(in the rows, 128 means zero)
Each row of numbers stands for one node and depends on some of the facts below. Use the named rows to name the rest.

Facts:
Σ: uses; θ: belongs to class
Σ(J_802, J_842); Σ(J_802, J_625); Σ(J_802, J_759); Σ(J_802, J_226)
Σ(J_802, J_644); Σ(J_924, J_358); Σ(J_924, J_909); Σ(J_924, J_382)
Σ(J_924, J_745); Σ(J_722, J_624); Σ(J_749, J_814); Σ(J_749, J_48)
Σ(J_749, J_11); Σ(J_830, J_745); Σ(J_181, J_511); Σ(J_181, J_348)
Σ(J_181, J_862); Σ(J_181, J_608); Σ(J_490, J_598); Σ(J_490, J_216)
Σ(J_490, J_930); Σ(J_490, J_185); Σ(J_490, J_587); Σ(J_974, J_232)
Σ(J_974, J_613); Σ(J_25, J_414); Σ(J_25, J_466); Σ(J_25, J_40)
Σ(J_25, J_754); Σ(J_95, J_753); Σ(J_95, J_65); Σ(J_95, J_350)
Σ(J_60, J_437); Σ(J_60, J_297); Σ(J_60, J_754); Σ(J_789, J_809)
Σ(J_789, J_165); Σ(J_789, J_425); Σ(J_789, J_571); Σ(J_789, J_193)
Σ(J_45, J_249); Σ(J_45, J_586); Σ(J_45, J_232); Σ(J_45, J_773)
Σ(J_230, J_403); Σ(J_230, J_348); Σ(J_230, J_601); Σ(J_230, J_587)
Σ(J_230, J_608); Σ(J_944, J_678); Σ(J_944, J_382); Σ(J_944, J_638)
Σ(J_944, J_754); Σ(J_476, J_545); Σ(J_476, J_955); Σ(J_135, J_446)
Σ(J_135, J_515); Σ(J_135, J_905); Σ(J_135, J_318); Σ(J_96, J_723)
Σ(J_611, J_511); Σ(J_611, J_723); Σ(J_611, J_866); Σ(J_116, J_350)
Σ(J_129, J_807); Σ(J_129, J_232); Σ(J_129, J_902); Σ(J_109, J_679)
Σ(J_109, J_10); Σ(J_109, J_11); Σ(J_604, J_155); Σ(J_604, J_753)
Σ(J_604, J_723); Σ(J_604, J_470); Σ(J_604, J_822); Σ(J_604, J_852)
Σ(J_604, J_233); Σ(J_604, J_644); Σ(J_855, J_629); Σ(J_855, J_753)
Σ(J_855, J_774); Σ(J_855, J_820); Σ(J_855, J_37); Σ(J_855, J_571)
Σ(J_855, J_225); Σ(J_855, J_543); Σ(J_855, J_852); Σ(J_618, J_598)
Σ(J_618, J_125); Σ(J_618, J_371); Σ(J_618, J_613); Σ(J_198, J_679)
Σ(J_198, J_425); Σ(J_198, J_678); Σ(J_198, J_314); Σ(J_198, J_560)
Σ(J_542, J_155); Σ(J_542, J_272); Σ(J_542, J_250); Σ(J_542, J_947)
Σ(J_542, J_613); Σ(J_965, J_971); Σ(J_965, J_808); Σ(J_965, J_37)
Σ(J_965, J_947); Σ(J_354, J_856); Σ(J_354, J_551); Σ(J_354, J_822)
Σ(J_354, J_955); Σ(J_884, J_232); Σ(J_884, J_410); Σ(J_884, J_342)
Σ(J_884, J_247); θ(J_745, 502); θ(J_403, 972); θ(J_678, 588)
θ(J_754, 502); θ(J_125, 502); θ(J_809, 493); θ(J_247, 927)
θ(J_802, 972); θ(J_924, 493); θ(J_722, 502); θ(J_585, 972)
θ(J_454, 502); θ(J_515, 502); θ(J_371, 972); θ(J_624, 493)
θ(J_749, 502); θ(J_10, 588); θ(J_511, 972); θ(J_232, 972)
θ(J_466, 927); θ(J_830, 493); θ(J_181, 502); θ(J_318, 493)
θ(J_638, 502); θ(J_185, 588); θ(J_155, 927); θ(J_490, 502)
θ(J_909, 588); θ(J_974, 588); θ(J_601, 927); θ(J_930, 972)
θ(J_25, 502); θ(J_226, 588); θ(J_358, 972); θ(J_297, 502)
θ(J_410, 927); θ(J_11, 493); θ(J_95, 588); θ(J_342, 493)
θ(J_905, 493); θ(J_753, 972); θ(J_250, 588); θ(J_60, 588)
θ(J_165, 588); θ(J_136, 493); θ(J_902, 493); θ(J_759, 493)
θ(J_629, 502); θ(J_437, 972); θ(J_852, 502); θ(J_314, 502)
θ(J_425, 588); θ(J_789, 972); θ(J_856, 493); θ(J_808, 502)
θ(J_272, 927); θ(J_571, 927); θ(J_947, 972); θ(J_862, 502)
θ(J_350, 493); θ(J_45, 927); θ(J_955, 493); θ(J_470, 502)
θ(J_216, 927); θ(J_230, 493); θ(J_723, 502); θ(J_613, 493)
θ(J_233, 502); θ(J_560, 502); θ(J_679, 502); θ(J_40, 502)
θ(J_944, 588); θ(J_460, 927); θ(J_476, 502); θ(J_644, 588)
θ(J_586, 502); θ(J_135, 972); θ(J_96, 588); θ(J_249, 972)
θ(J_611, 502); θ(J_116, 588); θ(J_598, 493); θ(J_193, 588)
θ(J_129, 502); θ(J_48, 493); θ(J_822, 927); θ(J_773, 972)
θ(J_109, 588); θ(J_814, 502); θ(J_225, 927); θ(J_842, 927)
θ(J_382, 927); θ(J_604, 588); θ(J_855, 502); θ(J_971, 972)
θ(J_414, 502); θ(J_37, 588); θ(J_807, 972); θ(J_618, 502)
θ(J_348, 493); θ(J_551, 493); θ(J_198, 972); θ(J_545, 502)
θ(J_543, 972); θ(J_542, 502); θ(J_965, 502); θ(J_354, 502)
θ(J_446, 493); θ(J_866, 972); θ(J_587, 502); θ(J_884, 502)
θ(J_608, 927); θ(J_820, 927); θ(J_774, 972); θ(J_625, 502)
θ(J_65, 972); θ(J_870, 588)

Some nodes and their rows:
[ 94 154 154 103 143 104 117 142 181 148 115 148  75 133 131 167 128 127
 114 140 115 113 138  97 124 145]: J_403
[ 87 154 154 110 143 107 116 142 173 151 117 145  80 132 133 164 127 126
 118 131 116 119 136 100 117 136]: J_511
[ 77 172 161 101 155 154 134 121 192  86 124 148 110  81 148 186 129 122
 159  92 124 133 112 128 129 185]: J_749
[ 73 166 158  95 186 107 112 131 176 132 112 162  78 117 146 168 115 136
 139 134 148 130 143 120 150 180]: J_181
[ 65 164 174 126 168 102 116 139 147 131 123 149  94 114 166 147 110  93
 143 126 154 140 138 104 129 179]: J_96
[151 164 141 136 109 140 180 127 146 141 201 159  13  76 120 127 103 175
 128 133 224 132 134 123 153  72]: J_624
[ 69 159 186  88 131 137 123 113 193 126 102 144 106 108 190 181 107 149
 138 152 154 141 120 109 117 108]: J_414
[ 70 165 139  77 184 127 113 118 173 133 170 137 108  91 160 149 139  69
 124 137 152 151 142 121 148 156]: J_45
[ 59 163 162 112 149 125 109 118 150 133 121 159  86 109 154 185 121 140
 140 121 136 143 139 128 111 113]: J_629
[115 159 165 104 109 167 112 131 172 120 125 150 101 171 167 176 118 110
  92 117 132 143 129  90 117 122]: J_358
[ 77 157 126  84 149  81 118 121 173 126 138 158  85 113 133 172 123 124
 116 153 124 135 139  92 117 156]: J_608
[114 140 141 111 170 120 114 115 147 137 137 141  98 104 159 172 125 113
 127 143 136 128 144 116 112 126]: J_613
[ 57 155 165  91 161 125  87 111 165 125 100 151 114 118 170 203 122 116
 138 129 109 137 136 117 104 139]: J_515
[ 73 164 167 100 130 145 120 114 173 108 120 155  95 102 161 195 120 138
 140 119 128 138 122 120 110 129]: J_314
[111 146 141 116 174 127 123 121 152 128 128 138 109 111 163 164 120 116
 132 129 143 136 138 110 118 143]: J_136
[ 72 159 137  74 149 125 108 108 167 133 172 142  98  89 156 170 140  76
 120 146 135 144 139 116 125 120]: J_247
[ 61 160 134 100 138 108 124 116 158 121 145 147 108 105 147 174 132 121
 123 128 127 157 131 104  98 127]: J_571

Which node is each row?
No name comes twice in this set of rows, the named rows included.
[ 74 166 161  92 184 112 112 129 178 134 117 162  77 112 148 168 120 131
 137 138 147 127 142 125 150 178] -> J_490
[ 61 167 163 102 184 128 109 126 163 137 124 152  87 109 157 166 122 123
 142 121 153 142 142 134 141 154] -> J_542
[ 88 160 164 117 151 151 135 144 187 124 119 131 118 126 158 154 134 109
 127 103 133 138 119 107 127 160] -> J_198
[ 57 162 161 113 150 121 103 118 143 138 120 161  83 115 153 186 118 142
 138 117 138 150 142 128 109 107] -> J_625
[ 80 164 190 115 143 134 128 133 168 106 119 144 111 125 196 152 105  90
 133 133 164 145 122  94 127 173] -> J_944
[100 167 168  87 120 167 100 110 163 101 125 171  87 155 177 196 102 126
 110 121 146 151 134 108 126 127] -> J_745
[ 66 162 121  89 138  93 102 121 155 133 140 142 106 106 140 168 112 113
 128 121 131 156 135  95 107 120] -> J_822
[109 140 145 127 155 131 129 114 145 117 128 141 109 106 161 178 125 127
 132 125 130 138 132 110  96 123] -> J_809
[ 72 161 183  89 130 143 121 114 188 118 107 149 101 114 184 184 109 145
 136 145 149 143 123 111 117 113] -> J_754
[ 85 153 154 113 142 110 115 142 170 152 117 143  85 131 136 163 127 125
 118 126 119 125 136 101 115 129] -> J_866
[119 145 138 112 198 100 125 132 164 132 120 147  94 116 149 154 118 122
 130 145 144 122 146 106 138 185] -> J_230
[ 77 160 164 125 161 141 133 146 176 136 120 132 114 129 153 149 136 114
 127 104 135 141 127 114 125 152] -> J_789
[ 76 157 128  82 149  87 119 120 174 129 143 157  86 109 133 172 127 117
 115 154 123 136 139  94 119 152] -> J_216
[ 79 159 186 117 113 129 124 123 161 101 123 148  98 112 181 174 110  99
 133 134 140 137 120  95 100 145] -> J_678

The same nodes again, as new rows of numbers:
Some nodes and their rows:
[144 145  99 119 133 163 155 126 165  93 130 133  82 120 145 125  99  51
 122 110  88 110  83 142 161 114 188  94 103 104 175 135 179 121 127 114
 112 116]: J_809
[153 138  82 105 128 146 173 118 194 115 153 140 102  90 143 147  85  57
 130 127  71 114  76 153 162 101 177  82 110 101 159 130 152  94 150 106
 112 112]: J_11
[ 84 166 117 109 131 135 180 119 117  80 182 140 127 137 135 132 114  87
 129 133 117 156 117 192 132  87 159 124 100 143 118 158 182 117  93 129
 114 114]: J_129
[128 164 100 128 113 186 172 104 161  97 166 161 136 134 140 116 109  99
 123 142 145 118 108 164 171  54 194  86  93 140 165 115 160 123 159 154
 132  79]: J_515
[127 173  85 142 110 164 183 106 163  77 153 131 109 131 108 140 140  74
 116 133 104 107 118 170 132  67 180 118 112 110 151 128 165 130 156 124
 128 135]: J_297
[132 137  99 113 137 149 179 110 173  88 145 131 103 116 111 153 124  54
 140 139  95 108 101 182 141  86 184  84 115 111 164 146 175 127 150 119
 125 120]: J_560
[135 171  83 131 118 155 180 110 174  69 147 126 104 132 102 144 148  67
 115 128  96 105 116 170 131  62 180 115 115 105 153 129 168 140 153 120
 129 138]: J_638
[112 171  94 122 122 172 186  87 162 101 156 151 138 129 132 133 122  81
 115 142  96 102 109 179 141  97 180  99 123 116 137 120 152 126 148 118
 125 102]: J_545
[118 118 114  75 147 123 186 103 170  73 167 143 124 113 110 151 105  72
 136 145 100 132  99 190 144  92 191  95 111 141 116 130 147 128 122 128
 122 109]: J_749
[138 137  96 107 145 151 183 106 183 102 144 131 107  99 113 156 120  52
 144 145  86 101  95 189 139  90 180  78 119 109 165 142 173 117 157 114
 126 117]: J_679
[110 156 135 110 122 133 168  88 125  62 145 156 121 157 136 113  97  56
 109 101 101 108  85 176 151 142 165 130 143 146  73  92 123 156  75 121
 118 110]: J_604
[141 149 132 150  94 143 206  97 125 107 174 111  98 116 141 150 111  45
  96 113 105 103  89 166 164  93 170 114 100 119 163 115 117 101 153 137
 125 119]: J_185
[154 144 110 119 128 127 183 107 169 107 147 136 113  92 123 146  98  24
 143 122  98  94  76 176 162  90 161  89 129 118 136 123 139 107 145 131
 125 113]: J_10
[136 150 130 144 133 170 139 104 166 106 109 133  85 121 154 132 100  35
 101 118 127 100  84 162 144 113 197 100 133 117 183 154 188 140 120 119
 138 110]: J_571
[129 160 129 146 124 175 150  99 161 106 110 138  96 130 158 129  95  49
  86 114 132  98  88 157 146 115 193 113 138 123 179 142 186 146 116 119
 138 112]: J_225
[118 200 116 163 104 177 184 138 130 141 167 115 138  97 159 146 127  61
 108 127 121 117 102 158 139  92 150  85  83 110 139 155 193  68 100 112
 100 122]: J_232
[ 99 158 122 136  87 162 180 123 134  90 169 103  90 104 149 163 128  69
  91 119 141  86  90 151 140 113 185  78  81 102 151 124 126 113 141 123
 115 106]: J_403

Name these rows:
No name comes twice in this set of rows, the named rows included.
[ 73 151 105  97 119 150 164  93 122  59 168 140 105 141 135 135 117  87
 107 123 118 109  99 192 135 124 184 105 118 129 118 125 134 156 118 123
 120  99] -> J_611
[144 163 111 160 116 168 196 102 149 137 168 125 116 132 163 144 101  77
  81 118  69 131  94 143 157 106 168 133  96 113 168 128 163  78 126  94
 112 130] -> J_613
[ 93 173  87 132 116 192 178  79 138 108 148 143 119 139 143 136 126  80
  97 133  97  76 103 189 137 120 174  90 134 107 152 127 146 136 153 104
 124 102] -> J_723
[133 127 131  91 132 109 164 133 177  42 142 113  93 103 106 157 120  51
 140 121 118 118  92 157 130 101 189  90 102 121 104 117 157 130  83 124
 120 121] -> J_198
[100 128 141  97 162 145 160  94 134  35 132 145 102 177 129 116 114  76
 114 115 120 134 103 180 153 131 197 121 117 149 134 117 180 171  74 125
 133  96] -> J_855
[128 147 127 143 121 160 214  86 141 113 176 123 123 132 136 160 125  81
  86 137  89 124 116 180 152  89 183 121  93 127 169 126 150 105 139 114
 124 118] -> J_125
[124 149 131 144  90 145 183 100 155 118 163 112 100 104 158 161  98  65
  68 127 130 119  88 167 139  96 193 123 106 125 175 140 117 115 141 127
 138 123] -> J_216
[117 136 143 113 146 144 181  90 138  61 152 137 113 167 126 132 119  79
 104 128 103 142 112 172 154 105 201 137 108 151 136 113 171 141  90 119
 135 105] -> J_965
[124 161 124 132 116 144 170 103 131  81 147 138 107 140 137 109 107  40
 125 105 121 104  81 165 164 110 164 117 125 130 120 115 143 138 107 136
 122 111] -> J_116
[152 158 138 167 131 178 180  88 132 106 126 131 101 153 141 116 114  23
 107 105 101  92  91 154 176 111 168 112 125 126 170 114 179 124 123 126
 132 107] -> J_37
[115 127 144 119 125 118 209  89 134  77 185 121 121 148 127 152 118  91
  90 130  98 155 116 187 143  95 191 141  92 148 127 120 136 110 105 124
 125 110] -> J_618
[ 93 173 109 137  83 185 164 114 133  96 153 110  99 104 147 153 127  67
  90 118 133  68  86 153 136 132 178  66 105  95 145 126 133 122 138 115
 115 102] -> J_511
[131 144 141 147  91 158 199 108 151 103 166 100 108 110 139 171 127  67
  79 124 122  96  96 159 145 104 191  94  81 115 150 112 133  98 126 119
 115 114] -> J_930
[114 168 110 138 140 198 174  79 144 101 129 146 112 154 137 123 126  64
  96 131  95  88 108 178 149 127 182  97 131 117 162 127 185 147 132 102
 134  97] -> J_852

The same nodes again, as new rows of numbers:
Known rows:
[144 158 150 125 133 121 157 126 117  64  98 139  82 138  85 155 154  88
 186 131 139 183 156 144 155 148 168]: J_598
[182 125 170 165 109  53 143 133 121 107  86 148 124 134 113 134  78 134
 141 120 129 134 133  80  83 126 134]: J_233
[178 113 117 182 150  21 116 129 128  95 136 124 111 118 123 154 125 155
 129 105 155 143 194  80 155 135 121]: J_611
[180 108 117 178 132  27 121 139 139 122 153 145 148 103 136 143  81 166
 126 104 165 125 150  74 107 142 115]: J_354
[130 136 128 164  87 164 133 136 104 135 132 109 159 117 148 123 189 136
 112 155 133 144 150 151 112 118 101]: J_40
[182 123 168 165 110  55 144 133 118 112  83 147 120 132 114 133  81 130
 142 116 130 136 137  87  83 126 141]: J_470
[169 131 163 167  98  62 155 133 121 130  95 146 137 124 115 130  96 137
 146 115 138 129 140  98  75 126 126]: J_625
[156 122 119 144 133  23 105 114 122  64 148 148 130 106 103 158  71 124
 152  96 148 151 137  98 133 146 131]: J_96
[117 123  64 144 118 142  80 124 113  90 199 120 179  85 154 142 160 137
 105 139 152 153 131 151 154 140 105]: J_60
[147 121 129 125 101 138  97 119  99  65 110 134 148 120 125 136  91 106
 113 146 105 154  82 136 117 132 145]: J_193
[149 149 132 132 124 112 150 126 130  86 107 116  61 141  98 160 193 101
 170 134 130 177 194 123 168 143 117]: J_216
[153 152 137 140 115  83 141 108 124  80 101 114  63 137  87 164 197  96
 183 126 127 165 208 114 157 132 105]: J_608
[149 122 152 132 107  90 105 132  99  90  96 145 116 133 105 138  47 113
 112 124 109 142  86  98 102 135 131]: J_774
[147 127 147 134 103  78 115 129 106  98 102 143 123 127 101 142  53 117
 128 112 119 140 105  92  92 133 122]: J_65
[155 121 147 130 108  85 100 130 104  85  97 140 118 131 103 141  50 115
 116 127 109 146  86  98 106 134 134]: J_543
[130 104  66 142 136 154  44 134 104  91 172 103 151 102 165 143 112 141
  53 149 131 150 112 133 182 139 105]: J_198
[113 152 143 121 119 130 159 169 120 133 117 155  92 139 107 131 116 111
 139 133 142 181 115 140 118 166 153]: J_807

Which node is each row?
No name comes twice in this set of rows, the named rows included.
[129 149 138 133 134  81 143 125 107  62 123 127  84 137  81 152 172  96
 178 116 139 187 173 141 177 144 142] -> J_185
[149 137 109 131 104 126 133 130 142 116 138 128 119 109 135 149 148 120
 142 141 142 147 148 119 120 147 102] -> J_460
[151 149 163 167 128  79 158 135 109  94  88 108  72 158  91 146 209 118
 169 120 136 178 209 121 172 127 135] -> J_587
[140 112  70 132 131 148  65 127 113  69 172 119 159  98 160 143 132 132
  87 147 133 164 108 146 174 144 131] -> J_109
[148 137 148 119 120  74 142 134 118  79 108 162  99 135  94 144  73 103
 158 119 131 170 100 124 111 155 168] -> J_250
[154 109  93 168 136 150  87 145 119 104 142 107 143 118 170 136 161 158
  81 148 139 148 143 131 170 136 123] -> J_749
[122 149 136 139 135  84 138 136 102  85 113 116  65 148  77 154 167 108
 158 110 137 188 180 128 172 140 125] -> J_930
[178 124 138 120  92 144 110 118 121  84  86 132 111 133 134 141  83 100
 112 167  95 135  95 108 101 132 120] -> J_571
[155 128 116 172 121 103 131 145 126 130 143 128 143 111 142 134 150 149
 118 123 157 145 159 118 123 138 116] -> J_722
[181 123 166 154 117 102 137 146 117 102  72 139 110 146 124 128  84 129
 119 137 120 150 116 112 106 135 156] -> J_808
[175 102  94 149 147  14  89 123 138  60 168 157 135  94 126 162  29 141
 126  95 157 139 117  77 132 157 135] -> J_604

